Each row has a hidden stage along a path, written after it and counted from one end. A new block has a new path.
[ -12  -99   41   -5  435  245  143  -65 -231 -129   -8  146 -298  138
 -306 -111  154  -44 -428  361  -13 -120   33  122  -45  -27 -136 -105
 -260  -18  189 -105  -33   20 -146  343  225  -62    2 -108   88   87
  166  -12]	9
[ -75  232  122 -224  486  402  151   15   -5   11  449  -69 -568  -40
 -249  -51 -297 -208 -364  -93   27  362   34   51  675  -48  111 -189
  215 -146  -39  102 -113 -175  450  -30    3  129  121  392  171  -76
  106   78]	18
[ 175  -41  -50   -8 -100 -279  255 -104   97  110 -142   17   45 -108
   15  172  -83   -4   95  -20   37 -158   79 -105  201 -136  127  261
   30 -177 -275   30  273  -65   89 -146 -267  -22  -27  215 -107  -91
 -255    5]	15
[-319  -62   -8 -167  131  434  272  -83   29  -47  406 -235 -413 -127
   26 -138 -322 -109 -343  -96  115  376  -50  534  545  119  215 -190
    9 -258  149  105  127  196   35  -47  292  175  -39  288   93   37
  369  235]	23
[ 258  164  121  115  218 -121  -57   30  -93  -42  -93  390 -116   76
 -499 -147  146  -27 -177  287   12 -147   51 -176   21  204 -315  134
  -94  199  -46   38  -34 -300  -12  295 -220  -36  -71 -180  124  -71
 -140 -158]	6
[ 253  155   36  119   64   22   14    5   58   82 -128  119  -29  164
 -346   29 -161 -124 -147 -177   60   70   -3 -270  430  -73   59   -9
  130  -46 -129   21  -83 -324  297   76 -262  -34   41  242  -75 -115
 -195 -311]	13
[-299 -300  -88 -184  175  319  451 -107 -141   -1  276  -81 -399 -115
  -18  -26 -366  -93 -257  -59  100  194  -85  334  664  -33  319   43
  -89 -499  327  222  360  351  132  -91  301   92   -2  531   45   21
  415  221]	16
[ 118    5  -23  -20  125 -232  200 -127  140   57 -192   -9    6  -41
   -1  239  -73  -39 -120   51   77 -161  194  -59  197 -223  -60  199
  -47 -118 -272  -20  302 -158  129  -50 -288  -27  -61   26 -103   92
 -209   17]	15
[ 233    2   57  -43 -160 -155  422  -39  -11  174  319  218 -284 -193
 -231  -49 -451   -7  111  -69   55   89 -133   52  777  116  286  279
   31 -416   39  276  251   85  186 -284 -196   99  -22  574   -4 -227
  -34   64]	15
[ 148  -67 -108  -40   44 -298  313 -202  223   70 -220 -195  107 -148
  307  342  186   65   16  161  -93 -353  272  -35 -351 -366  110   25
    7  -39 -548 -352  127  -94 -157 -198 -227 -167  113 -138 -229  -62
 -368  147]	17
[-187 -517 -235   29  -52  144  311 -172 -199  -97 -334 -137   91   54
  159    9  285   51  -95  204  -15 -290  -42  201 -382 -142  238  -10
 -272 -189  145 -182  204  392 -430  195  442 -161   10   38 -116   -6
  172   50]	10
[-166 -304 -336  434 -349  121  -30  -94  131   37 -548  -72  666  213
 -127  -77  323  -15 -147 -340  -63  -58   80 -345 -340  192  144 -271
   75  143 -118 -164  -95 -178 -268  188  -66 -369   81 -158 -364 -283
  -45 -278]	0
[  -4  -96 -110  -42  -98 -147  286 -166  227   50 -115 -215   31 -164
  302  229  -60   34  -42   21   46 -109  130  219  -17 -178  171   33
   -1 -118 -316 -181  230   26 -114 -189  -81  -43   25    4 -177  -14
 -114  137]	18
[ -20  104  -52  -28   89  -91   -4  -95  289   11 -272 -209   58  -15
  140  264  -78  -94 -194  -97  149    9  208   22  138 -216  -62   42
  105   59 -378  -93  203 -285  187    2 -242   23  -41  -66  -88  125
 -182  -47]	18
[ 206  -42   87   35   71   38  264  -25 -199   16  168  294 -298   17
 -393 -180 -134   -6 -127  197   20  -40 -134  101  358  137   58   94
 -182 -196  207   96   37   80  -66   97   44   21  -35  227   62 -101
   77  -51]	10
[  -7  259   34 -172  205 -175  -46  -77  277    5 -156 -213  -46 -121
  124  252    3 -125 -116  -17  123   -3  274  -31  110 -196 -184  160
  165  142 -545  -17  234 -350  284   -2 -344  123  -94  -79   67  131
 -302   63]	19
[-141 -448 -236  157 -429   71  102   -8 -237  -67 -348   98  193   12
  -81 -249  196   45  169    6   72 -116 -273   55 -168  307  272  183
  -92  -71  272  129  197  335 -346  242  362  -80  -59  243   22 -263
  201 -137]	6
[ -58 -278  -68   65   97   66  240 -136 -111  -71 -196   67  -70   91
  -90    9  -30    2 -309  202  105 -148    1  260   99  -66  -30   73
 -332 -185  225  -36  282  164 -200  206  181  -43 -108  -24  -70  177
  191  -13]	11
[  12 -414 -285  232 -369 -104   69 -145   -8  -49 -747 -154  485  143
  225  104  410   78   77   51   26 -397  -16  -20 -640 -161  189   32
 -144   56 -139 -312  115  134 -467  228  186 -235    1 -140 -261  -71
 -130 -222]	10
[ 157 -153  -28  160 -193  -80  279    3 -196   51  137  414  -83  -99
 -411 -307   18   79   80  154  -72  -85 -165  -59  136  432  128  150
  -98 -113  186  159   32  112 -234   22   -6  -97   15  188   26 -389
   71   -3]	4
[ 105  130  177  -13  485  440   81   62 -279  -58  319  288 -547  202
 -655 -283 -174 -170 -456  108   18  224 -125   -6  583  120  -32 -172
  -59 -111  336  123 -231 -117  231  307  142   49   51  285  197  -55
  216 -169]	10
[  74 -219 -161  309 -168   49  -77  -64   -2  -88 -611   23  310  260
  -72   -8  260   25 -187   71   70 -219  -42   17 -392  -25    8 -115
 -157  165   24 -282  -59  -69 -347  365  142 -202    0 -245 -192  -14
  -18 -352]	8
[ 171  -39  -65  221 -124  -48 -113  -17    5  -30 -497   82  227  221
 -194   -9  166  -44  -88    0   92 -157  -35 -149 -125  -14  -39   47
  -40  145  -92 -109  -22 -193  -87  316  -60  -95  -48  -68  -91  -37
 -162 -360]	10
[ 221  -23   27   44  131 -103  247 -101  -30   45  -57  131  -94   34
 -191   60   -3   -6 -140  163  -19 -186   70  -52  117 -126    9   72
 -128 -134 -101  -86   71  -74  -35   31 -133  -76   12   57  -85  -34
 -148  -44]	12
[ -61  168 -119   91 -306  104 -264   -8  369   16 -391 -401  302   71
  176   80    6 -141  -23 -435  168  225   35  -15    9  -22  148 -153
  375  247 -467 -130  -89 -340  140   78 -127   45  -14   40 -105  -87
 -228 -277]	22
[-216  201  -40 -154   17  121 -222   -3  237  -41 -196 -395   47  -37
  130   78   35 -208  -64 -284  172  232  112  -18  138  -46   -8   26
  334  193 -443   75  106 -279  324  120 -101  185  -93  119  133   36
 -171  -62]	22
[-434 -347 -262 -159 -400   26  191 -130  132  -22 -233 -438  127 -240
  497   97  -93  -39  143 -228  218   90  -68  386  123    5  342  234
   75 -208 -104  151  549  353  -65  -87  263  153 -145  336   -3   12
  161  184]	20
[  39  -37  159    8  357  481  285   78 -419  -68  599  481 -705   54
 -727 -495 -270  -63 -414  247  -19  254 -279  239  662  430   68 -138
 -200 -249  661  237 -164  170  -16  219  341   50   51  352  248 -193
  501    2]	6
[ 170 -139 -195  146 -296 -267  248 -194  329   99 -390 -218  308  -62
  361  315   47   94   41  -39   -6 -268  148   63 -283 -272  251  -54
   24  -46 -451 -393   94  -77 -260 -214 -187 -209  110 -121 -392 -106
 -291  -32]	17
[ -61  115   99 -237  -86  241  321   18   -9   76  672  -46 -554 -286
 -128 -252 -468  -98   33 -161   73  446 -216  356  834  297  377   32
  198 -321   64  308   66  175  217 -252  108  281   -5  665  207 -263
  192  217]	21
[ 281   71   -5  278 -132   15  -90   14   55   36 -345  160  136  267
 -342  -39  -82  -71 -156 -146  109    6  -84 -164  232   19   27  -42
   21   56  -25  -62 -118 -293   63  216 -163  -84   -6   77 -142  -84
 -141 -455]	11
[ 250  -50   69   36 -206  -84  356  -12 -143  127  250  328 -263  -74
 -382 -174 -402   -9   90  -39   79   76 -234   63  761  213  247  290
  -72 -396  218  315  208  133  107 -112  -83  103  -78  569   28 -202
   49  -56]	12
[  69  177   65    9  414  268 -126   35  -71  -28 -145   47 -151  267
 -431  -12   -5 -233 -348 -115   63  121   67 -325  346 -142  -92  -92
  132   54  -62   46 -139 -367  417  316 -111   -6   35  189   83   12
  -95 -307]	12
[  59 -202   18  122 -274  125  343   79 -332   54  427  532 -330 -118
 -599 -515 -327   24   53   20   38  202 -403  121  710  672  263  205
 -106 -331  577  466  119  295  -91    5  166   53  -50  562  153 -416
  383   -4]	4
[ -38  -29 -125  -39 -272 -165  148 -161  317   31 -197 -360  165 -189
  418  188   71   37   65  -37   61  -88  135  259 -225 -110  161   11
   85   45 -492 -228  174  -17 -203 -150  -71    6  -30  -90 -154  -35
 -213  125]	21
[-187   65  -60 -113 -105   83    6  -61  226  -13  -63 -325  -34 -117
  192   61 -117 -114  -76 -195  169  202   46  230  221   10  101   22
  178   18 -273   44  191  -69  121  -10  -10  160  -88  136   44   25
  -23   46]	21
[  45  -82 -190   69 -410 -224  161 -193  386   55 -332 -410  330 -154
  532  243  171   98  113  -47    2 -191  137  236 -472 -177  249 -100
   85   92 -588 -425   55  -35 -372 -190  -83 -109   54 -201 -302 -119
 -303   63]	21
[ 100  188   85 -167  -93 -126  231  -38  156  100  322  -41 -289 -282
    6   -5 -292  -43   84  -50   78  160  -10  189  503  102  154  173
  159 -140 -270  145  168  -49  171 -251 -196  193  -49  326   85 -147
 -119  166]	20
[ -25  326  138 -237  274   56   61  -42  165    5  293 -166 -342 -176
  -45   12 -107 -139 -170   14   60  199  163  135  335    2  -89   10
  175   42 -375   65   54 -232  262  -47 -191  204  -61   85  189   24
 -145  178]	22
[ -42   -8  150 -113  628  474  228   -6 -342 -103  386  238 -648  134
 -549 -242 -154 -139 -549  259    4  153  -67  171  536   57  -67 -144
 -212 -217  427  122  -65   54  139  289  275   66   13  231  221   72
  354   29]	10
[-143  209  102 -311  436  235  172  -76   70  -36  402 -246 -457 -180
   16   -1  -17 -132 -262  101  -24  186  171  214  200  -69    2 -145
  125  -23 -296  -31  -21  -93  172  -38   19  159   23   91  198    9
  -17  299]	22
[  86  -68 -183  120 -284 -125  122 -133  333   74 -363 -286  274  -29
  327  250   23   22   15 -161   31 -107   97   47 -195 -219  265 -121
  147   26 -430 -338   18 -128 -139 -144 -129 -147  116  -40 -311 -129
 -244  -97]	18

Each row has a hidden stage along a path, written after it and counted from one end. A new block has a new path.
[-158 -129 -268 -257  294  531    4 -369  152 -245  -91   20 -152  -28
  243 -390  -47   87  118  214  313  -56 -251   57    3 -167   13  -79
  206  -94 -121  134  351   81  125  417 -115   61 -238 -203  211   36
   64 -182]	5
[-213  -91 -185 -210  293  403   51 -323  179 -274   22  -70 -168  172
  306 -501  -58   51   34  182  232   45 -181   42  -62  -93   55  -85
  215 -176 -208   68  293   12  191  263 -118  -52  -91 -174  -22   77
  152  -93]	7
[-199   90   29   27 -122 -136  134  -37   86  -34  206  -84 -263  504
  376 -158    7 -167   58  274   51    9 -156   -5    3   10  392  -23
  348 -151  -57  -51  205 -111   -1  -81 -112 -148   14  -42 -240  125
  118   14]	12
[  41   -7 -297  -22  245  157   -2 -388   22   46  -50  -50 -218  -93
  348 -517  134  -80  159 -196   75   14   86  143 -280  -86 -108 -110
  269 -213  250   -5  359   95  135  121 -194  -98 -246 -212   31  364
 -113 -278]	11
[ 141  -75 -301 -343  160  524 -115 -206   38 -203 -127  107 -180  110
   93 -206  -54    2   23  403  480  -78 -330   39  290  -50  186  -41
  101  -18 -100  194  295   46   49  436   32  136 -275 -254  411  -21
  178 -122]	0
[ 213  102  176  -18  -38 -270   87  -43 -304 -234   -4  133  -16  162
 -115  451 -163 -192 -280  394 -102   19  107  -31  -46   56  -43  201
 -286 -152  271  165 -394 -121 -175 -347  362  -68  161 -116    5  -45
  179  165]	4
[-373 -182 -145   23   72  288   80 -428   79  115  -65  108 -296  -94
  354 -179  144  -13  370  134  146 -287 -301   88 -184 -291  124   -3
  503 -113   39   31  603  129 -139  298 -103  178 -474  -86  236  162
 -301 -402]	17
[-220  -20  -68 -152  182  263  105 -165  211 -291  129  -77 -157  320
  300 -337  -94   26  -44  287  159   62 -177   -7    0  -16  130  -66
  191 -151 -231   48  130  -52  183  132 -104 -116   47 -132 -152   12
  234    4]	7
[ 104  -41  141  -50   39 -147  -11   38 -337  -11 -136  259   81  -31
 -405  320 -183   -9 -382  461  242 -116  -51 -119  268  187    6   96
 -292   26  189  -56 -314  -92  156 -229  627   30   19   97   71 -153
  240   35]	2
[  67  296  -60  241  128   32  146  170  280 -218  126  158    7 -364
 -236 -199   73  -76   17 -189 -233 -148   97   52  -84  -82 -181 -127
  -66   69   68   39 -285    2  177   84  -68 -300  286  146   15   41
  264  -34]	6
[  90  167  -58  115  250 -285  -31   38   75 -256 -140   11   85 -505
 -348 -282 -136 -207  -21 -531 -218   66  246 -144 -135  -98 -223 -150
 -184  -41  245    5 -114   45  188   35 -232 -475  321  340 -174  227
  345  200]	8
[  71  160  115  -28   22 -180  149  -16   57 -327  233 -139 -127  491
  301   15 -134 -169 -216  234 -158  220  120  -57 -141  132   65   41
  -14 -263   45  110 -240 -150   27 -301 -101 -300  303 -174 -382   94
  300  243]	8
[  10   -4  -34  -32  192 -115  -80   81   43 -216 -266  148  137 -527
 -404  121 -270  -52  -49 -120   51  -63  -12 -270  161  -53 -126 -107
 -188  117  253   42 -121   65  146  170 -115 -264  108  354    4  -27
  301  192]	5
[-209 -100  163  137  213 -454   -1   67 -111  152  -66   19  114 -115
 -228 -197 -196   32 -348  -88   81   77  152 -278   25  305 -100 -132
  -81  -66  207 -389 -160  -71  546 -354  239 -352  167  417 -589  124
  266   80]	10
[-341 -108  239  251  -35 -547   60   87 -236  335  -41  162   -3  -49
 -197   91  -92  -23 -195  143   88 -152  -40 -204   68  184  106  -21
   84   -2  232 -399  -36  -82  256 -360  417 -141  -25  420 -372   58
   47  -72]	13
[-274  -34  305  304 -185 -583  139  -22 -389  284   -2  240  -97   48
 -154  331   13 -164  -99  264  -88 -245  -33  -46  -98    0  140  165
   72  -85  263 -228  -43  -96 -127 -433  552   12  -64  261 -137   53
 -101 -130]	15
[ 228 -111  -10 -145  177 -175 -224  217 -130  -59 -297  191  158 -297
 -486  258 -354  -12 -361  145  331   14  -52 -382  449  285  -69  -87
 -325  125  285  -52 -251   10  295   26  164 -207   46  310  -44  -67
  417  231]	0
[  79  222  250  209 -365 -648  168   70 -264    7  185   23 -227  474
  214  483  -13 -403  -51  304 -283  -13   82  -20 -150   24  296  192
   89 -202  349   49 -161 -175 -384 -493   92 -159  129  -40 -207  151
   17  149]	13
[  88  202  -66  100  114  -72   18  104   96 -290 -134  191   55 -533
 -426  -10  -87 -179   78 -223 -139 -158   18  -65   29 -217 -108  -71
 -168  108  157  127 -146   48   -5  212  -95 -257  217  280  190   14
  291  107]	5
[  90  149  -39  110  242 -326  -35   35   45 -204 -132  -14   76 -440
 -302 -271 -150 -200  -52 -512 -205   93  269 -160 -140  -38 -214 -147
 -163  -63  278  -36 -120   30  221  -30 -222 -476  311  336 -242  245
  340  207]	9
[   5  -10 -261   47  108   83   17 -314   22  138  -47   17 -243 -107
  371 -278  151  -99  239  -95   64  -90   16  108 -235 -106  -35  -86
  334 -148  342   -8  365   98    3  118 -208  -39 -336 -167   82  323
 -208 -303]	13
[-149  297   33  466 -227 -326  162  229  115  151  102  262 -147 -355
 -223   31  217 -257  313 -190 -280 -397  -70   63  -58 -255  172  -58
  237  152  192  -98   44    8 -157   54  -28 -175   66  367  127  122
  -13 -179]	14
[ 437  192   46 -168 -174  -80   -4  170  -99 -297  104   79 -140  486
   53  476 -167 -244 -257  591   92   73  -75  -77  271  183  235  131
 -174  -71  136  290 -327 -142 -203 -146   91  -87  145 -257   94  -82
  346  272]	0
[ 316  -31 -370 -282  215  516 -115 -264   35 -161 -199  122 -132 -175
   91  -98  -18   -3   68  218  357  -83 -136   61  141  -57  -61  -56
   31  -13  206  248  183  119   38  393  -81  102 -324 -315  469   53
   55 -173]	1
[-407  -31   12   46 -195  -27  140 -111   62   83  131   30 -333  412
  396  -60   66 -118  244  404  155 -195 -374   19   52 -144  501   16
  517  -75 -102  -61  438  -50 -152   97  -61   51 -229    3  -22   69
  -72 -157]	14
[-125  122  329  239 -350 -451  236   21 -120  -17  212   92 -238  394
  223  624    5 -311   27  409 -303 -146  -56  -40 -174  -62  268  235
  184 -174  213  114 -111 -125 -438 -398   94  -52   49  -12 -132   43
  -58   73]	17
[-391 -143  168  232  -59 -505   -7  131  -68  247 -197  183   24 -378
 -262  271 -167  -81   60  -47   38 -234 -144 -335  120  -13  126  -74
  151  121  316 -267  121   38   78  -58   13 -187  -95  598 -229   51
   19   21]	15
[-194  -74 -124 -260   98  423   59 -204  132 -282    6   46 -172  247
  227 -124 -104   39   55  500  329  -87 -368    5  172 -114  254  -15
  207  -45 -216  151  242  -13   30  315  -22   86 -151 -173  178 -105
  160  -55]	4
[ 103  248  -83  202  154  134  161  148  361 -160  205  104  -14 -215
    2 -142   82   29  -53  -42 -180  -90  116   38  -98   85 -245 -143
  -10   39  135   32 -353   -3  282    7 -131 -279  211  -25 -103   38
  193  -80]	6
[ 409  182  177  -24 -151 -298   72   19 -407 -208  -15  192  -27  184
 -199  620 -131 -262 -309  481  -88  -29  117    1   48   90   14  254
 -358 -108  361  229 -474 -142 -265 -389  461   -7  148 -171  164  -67
  189  173]	2
[-159 -178   88  -81  177  -66  -62  122  -45  -10 -219  194  171 -276
 -373  230 -323  158 -289  311  343 -108 -163 -348  380  215  -24  -86
 -157  157  156 -161 -192   -7  399    4  267 -104  -19  348 -137 -193
  290   99]	3
[ 167  133  199  108  120 -440  119 -100 -314 -181   76   19    1  156
 -108   42 -100 -196 -389   54 -254  156  344   10 -290  136 -215  136
 -310 -296  245  -11 -420 -144   59 -547  381 -263  331  -49 -319  140
  227  148]	8
[ 399  199  147  -65 -183 -238   75   40 -302 -267   27  145  -70  278
  -79  631 -144 -266 -252  525  -70   -1   63  -16   80   76   88  230
 -284 -104  323  280 -430 -142 -292 -317  292  -32  144 -217  146  -82
  211  217]	2
[ 212  293 -135  274  162   -7  146   76  323  -10  239  -11  -79 -164
  173 -327  170  -49  -35 -284 -259   22  307   81 -266  156 -285 -197
   73  -74  310  -45 -272    3  346 -137 -247 -388  187  -83 -263  260
  118 -129]	10
[-291   61  270  180 -321 -264  235   16   35  -14  228   66 -271  447
  314  463    6 -215  105  470 -156 -177 -219  -68  -67  -75  384  160
  337 -122   35   73   54 -110 -340 -218   -8  -21  -22   17 -138   -1
  -35   28]	17
[ -94  100  365  294 -320 -581  218  -30 -326   64  137  157 -191  264
   43  615   29 -326  -46  336 -328 -178   33   -7 -237  -69  175  285
   58 -188  299   46 -160 -130 -438 -509  340  -17   46   39  -86   71
  -98   15]	17
[-403  -69  -57   37 -120   38  111 -196   27  118   52   61 -315  238
  346 -135   91  -97  288  303  181 -228 -358   41    7 -207  410   -1
  511  -70  -63  -66  508    3 -138  175  -45   94 -314    9   70   99
 -130 -244]	14
[ 124  -92 -338 -329  199  571  -79 -346   22 -189 -197  109 -164  -90
  137 -161  -31   21  121  319  415 -120 -261   77  157 -142   59  -32
  115  -23   61  232  321  105    9  454  -40  175 -371 -296  488    9
   37 -200]	2
[-205 -134  178   56  300 -244   40  -10 -114  -18  -37   67  137  -75
 -239 -133 -225  120 -440  104   94   73  110 -217    1  274 -214  -59
 -197  -93   89 -275 -296  -85  505 -330  398 -248  188  256 -476   -8
  286   62]	7
[-197 -136  134   64  325 -347  -26   28  -54   27  -95  -11  159 -172
 -241 -241 -262   83 -393 -119   91  140  173 -306   14  297 -202 -149
 -151  -79  169 -328 -202  -47  600 -294  180 -389  209  383 -598   98
  327  134]	9
[  -5 -122  103  -76  104  -99  -69  128 -155    5 -203  234  142 -183
 -436  277 -270   87 -355  383  350 -115 -129 -282  411  245   17  -21
 -224  140  176 -126 -253  -47  334  -69  418  -60   -5  271  -33 -190
  316   89]	2
[ 191   23 -275  -61  378  311   32 -280  209 -174    4  -43  -85 -176
  319 -319   24   54  -30 -121  -21  103  196   57 -291   56 -392 -127
   44 -179  288  126  -47   93  251   75 -273 -193  -76 -305  -67  231
   20 -144]	7

Each row has a hidden stage along a path, written after it and counted from one end. A new block has a new path.
[ 307 -492 -606  508 -201  -13  127 -182  303  241 -239  -39  264  -38
 -237 -189 -135  263 -170   90  -36  112 -633  156  406 -197  416  174
 -127   69   86  102 -395 -482   23  476  275 -220  264 -100 -213  -47
 -127  -38]	1
[ -36  169  147  137  -21 -119   21   32   86  157 -310  181  151  169
  180  122  215  -26  -56   37 -119  117 -205  -29  -44 -138   20  -41
   56 -111 -122  -38 -177   28    4  188   54  -30  222  118 -211   45
   97 -269]	6
[ 149 -155 -365  126 -168  111   99 -166   40  -69  112 -245   73 -109
 -124   47 -367  151   -7   36   84  -93   67  -59   64  -44  117   92
 -132   21  -76  188 -104  -44  239  114  104 -270   85   49 -180  -83
 -163  -25]	17
[-204  355  394 -307   53   46   61  -10 -108 -100   24  -33  -33   97
  127  223    6 -182   10  -45   39  -65  341   -9 -408  -57 -287   16
    1  -36 -183  146  103  438  181   14  -53   10   37  126  116    5
  123 -139]	16
[-131   -1    9 -194  137   54   27  -72  -43 -101  213 -158   -6 -159
   58  108 -163 -106   85 -108   66 -147  362   -3 -223  -17 -182   93
   22   88   56   83  189  281  186 -209  109   -1  -88   87   79  -12
 -100  169]	14
[  49  -43 -275   53 -127   53   72 -218   39 -153  103 -154    9  -58
  -95  178 -339   48  -51  -39  142    1  161  -24  -31  -21    8  211
 -100  107  -60  154 -121   16  195  132  122 -195   91  103  -89   25
 -134  209]	16
[ -27  196  138  202  -68 -150   44  -50  225  186 -519  314  162  320
   90  101  339    6 -237   72  -56  227 -508  108  -46 -202   37   76
  -22  -51  -88   31 -371 -131  -95  552   79  -24  345   56  -45  184
  212 -183]	2
[  96 -225 -258  260   96   70   60   21  193  322 -194  -68  306  -59
  -12 -326  164  145  -10  139 -120 -182 -412   58  103 -181  137  -84
  -98  -96   96    3  -61 -200   60   90   94  -72   93 -146 -117  -42
  -57 -404]	1
[ -64  -69   19  -89   11 -105   18 -103   14  -89   75    6  -28  -80
   68  248 -163  -94   -1 -149   46  113  145   32  -72  -40  -12  170
  111  128   34   87   -4  164   77    9  209   -7   55  177  -17   14
  -42  321]	11
[ -96  258  170  181  156  -32   24   59  133  274 -382  192  223  186
  192    5  406  -78  -64  100 -181   29 -244    9 -113 -182 -109  -42
  -18 -155  -43 -149 -147   -2   -2  138  -27   58  178   57 -171  115
   72 -400]	4
[  94  -99  -21  -22 -272 -133   68 -112  -63 -130   50  -47    1    3
   -1  278 -360    2    9 -100   66  166   79  -45   40  -13  211   83
  104   60 -236  204 -122  117  125  163  178 -185  186  158 -215 -121
   40   92]	10
[  22 -223 -255 -129   -1   73   18  -60  -73 -125  340 -324   48 -290
   11  -35 -371   89  177  -71  118 -299  321 -116  -72   35   25  -45
    8   49   17  172  234  183  249 -306  151 -175 -111    4  -53 -147
 -158   61]	13
[-147  261  135 -101  -47 -145    0 -226   14 -241  -49  133 -106  128
   72  485 -151 -181 -111 -153  168  257  221    3 -225   11 -150  319
   39  170 -111   79 -163  167   53  207  122  -31  170  264   -4  229
   49  489]	13
[ 118    0 -149  259 -124  -22   49  -13  149  203 -320   30  267  142
   25 -151  119  184  -74  164  -33  -73 -441  -38   54 -137  191 -121
 -105 -140 -150   79 -221 -196   42  302   41 -195  248  -94 -208   15
  101 -462]	2
[ -48   52   -6 -127 -158  -56   59 -192   15 -217   50  -25  -79   38
  -24  298 -259  -23  -97 -112  179   99  163   30 -158  -28  -50  208
    5  142  -88  240 -106  168  126  236  161 -133  127  146   89   46
   32  315]	15
[  73 -109  -42   -2 -188 -125   27  -49  -34  -65   29  -46   38  -32
   68  185 -246   46   40  -67   35   70   27  -79   38  -22  188   -1
  107   14 -159  162  -61   97  103   72  176 -169  145  129 -211 -106
   23   12]	10
[ 149 -289 -316  -37 -174  157  147 -133 -105 -118  352 -413   58 -244
 -178   -2 -559   72  132  -50   80 -186  342  -31   29  -11  128   61
  -58   56 -143  241  103  155  337 -117  117 -247  -29  -13 -147 -282
 -188  -57]	15
[  93 -138  -21  164  -92  -31   96   64  141  278 -271   36  237   76
   30 -174  166  124  -62   98 -137  -31 -426   83   80 -212  176 -118
    1 -113  -52  108 -141  -61   35  280  113  -90  191  -78  -86 -136
  104 -465]	3
[  -2   41   79  165   13  -54   57   60  104  247 -285  111  203  102
  129  -18  229    0  -40   62 -172   46 -258   29    9 -183   48  -68
   32 -125  -54  -31 -139    6   25  162   66  -20  177   42 -173  -38
   54 -374]	5
[  85 -309 -362   71 -142  -29   61 -197  187  -77   42  -77  -18 -121
  -97   88 -244  188 -143  -63  145   33 -150   89   97  -96   99  201
  -35  170  191  262 -162  -82   89  300  310 -185   94   94  111   10
 -116  386]	17
[ -16 -167 -183  -51   53   90   93 -161  -11  -84  244 -216    1 -204
  -84  112 -324  -85   50 -118   46  -49  320   64  -58  -40  -69  224
  -17  148   61   88   78  163  221 -112  163  -43  -52   88   -8  -70
 -203  255]	14
[   8 -134 -136   73  146  166  108  -47   83  136   58 -170   98 -160
  -35  -39  -61  -15    5   38 -105 -108   46   81   -9 -150  -77   96
  -83   -4  136   34   18   73  185  -26   87  -10  -31   78  -47  -66
 -201 -102]	18
[-259  446  557 -138  233  -95  -15  124  -52  123 -224  215   79  177
  340  245  348 -286   40  -23 -173   79  136  -46 -324 -103 -259  -67
  134 -146 -140 -138   51  352   25  -87  -67  174   98  205 -120   96
  147 -291]	8
[  10  113 -129   42 -110   15   31 -149   65 -108  -48  -51   21   50
   12  177 -150   83  -78   31  122  -16   21  -82 -102  -37  -30   89
 -103    9  -92  153 -155   13  142  209   65 -200  141  125  -79  102
  -24   47]	17
[ -75  164   97   73  191   49  -13  162  102  306 -279   19  300   73
  221 -293  415   80   50  183 -132 -317 -284  -82 -174 -150  -70 -311
  -71 -257  -29  -38   67   21   52  -55  -65  -27   67 -126  -85   28
  111 -688]	2
[  75 -108  -17  175  -72  -39   88   49  161  277 -304   71  231   95
   35 -150  197  109  -87   96 -128   -3 -441   98   68 -216  151  -88
   -1 -105  -33   92 -164  -78   15  305  114  -79  202  -69  -72  -89
  105 -416]	3
[  36  -84  -68   92  -25  -72    2   41   28  103  -54  -29  151  -63
  150   15  -18   73   73    5  -77  -56  -72  -99   41  -73  117 -116
   80  -84  -43   25   -6   40   82  -64  126 -105   91   79 -240  -85
  -31 -206]	8
[ 188 -224 -360  312  -62   76   67    2  142  258 -168 -140  329  -37
  -45 -329    9  242   19  182  -66 -221 -403  -42  149 -133  257 -156
 -140 -141  -62   69 -106 -254  108  114   59 -219  144 -181 -255  -89
  -40 -527]	1
[-121  -51  120 -232  121   -2   25   -2  -74  -50  199 -123   -2 -163
  106  109 -138 -121  116 -128    9 -104  312    3 -186  -33 -109   25
  106   55   31   98  218  332  157 -229  131   30  -78  103   45  -85
  -48   97]	12
[ -18  -59   -9  -76    4  -10   45  -64  -76  -63  159 -130   30 -119
   48  168 -254  -96  102  -96    4  -11  269  -41  -70  -11   14   75
   70   48  -93   69   78  205  176 -141  116  -56   15  129 -160  -84
  -83   67]	11
[-119  -35  120 -188  175   18   24   16  -84   -8  189 -131   32 -173
  129   94 -104 -150  148 -107  -40 -114  323  -12 -171  -38 -121   13
  102   26   29   30  229  322  162 -290  102   62  -85  107  -27  -84
  -78   21]	11
[ -22   25  -80  -20    9   83   66  -94   37  -35   46 -124   37  -51
    0   86 -125   11  -22    3   40  -89  115   -8 -119  -76  -91   85
  -76   14   -1  122  -16  112  175   56   71 -100   36   89  -15    6
  -87   -7]	17
[  95   41  -23  198 -223 -122   41    0  156  160 -384  141  206  220
   73  -35  158  181 -129  114  -20   45 -485  -16   38 -158  198 -114
  -25 -124 -172  137 -284 -136  -11  438   92 -198  310  -29 -148    4
  192 -386]	3
[ 109  -90 -182  260  -55    5   50   48  124  246 -220  -22  276   22
   70 -184  118  170    8  130 -121 -125 -328  -55  100 -148  165 -167
  -43 -157  -61   13 -118 -130   78  105   71 -156  158  -62 -254  -86
   -8 -484]	4
[ -71   54  -47  -59   45   79   88 -172  -12 -109  123 -121  -15  -65
  -44  210 -220 -132  -13  -84   63   13  312   45 -157  -45 -152  243
  -49  113  -25   71   -6  184  199    2   80  -35   20  132  -11   29
 -123  203]	15
[-115   90  114 -183   30   15   69 -125  -59 -146  132  -85  -46  -39
   15  253 -202 -171   14 -128   74   28  352   41 -222  -31 -159  191
   25  109  -72  113   55  294  174  -19   87   -5   18  142   49    0
  -32  204]	14
[-183  145  123 -131  172   35   62 -161    1  -97   83  -15  -51  -37
   22  295  -93 -259  -34 -141   30   95  355  102 -246  -60 -276  305
    8  149   44   -2   21  265  139  -26   86   99   -4  190   78  111
  -96  338]	14
[-146  -80   56 -220  261  118   56  -12  -78   -1  291 -227   33 -262
   56   25 -138 -188  163 -119  -48 -196  440   47 -208  -48 -210   71
   51   61  112   19  311  362  221 -382   89   92 -177   68   62 -106
 -167   64]	13
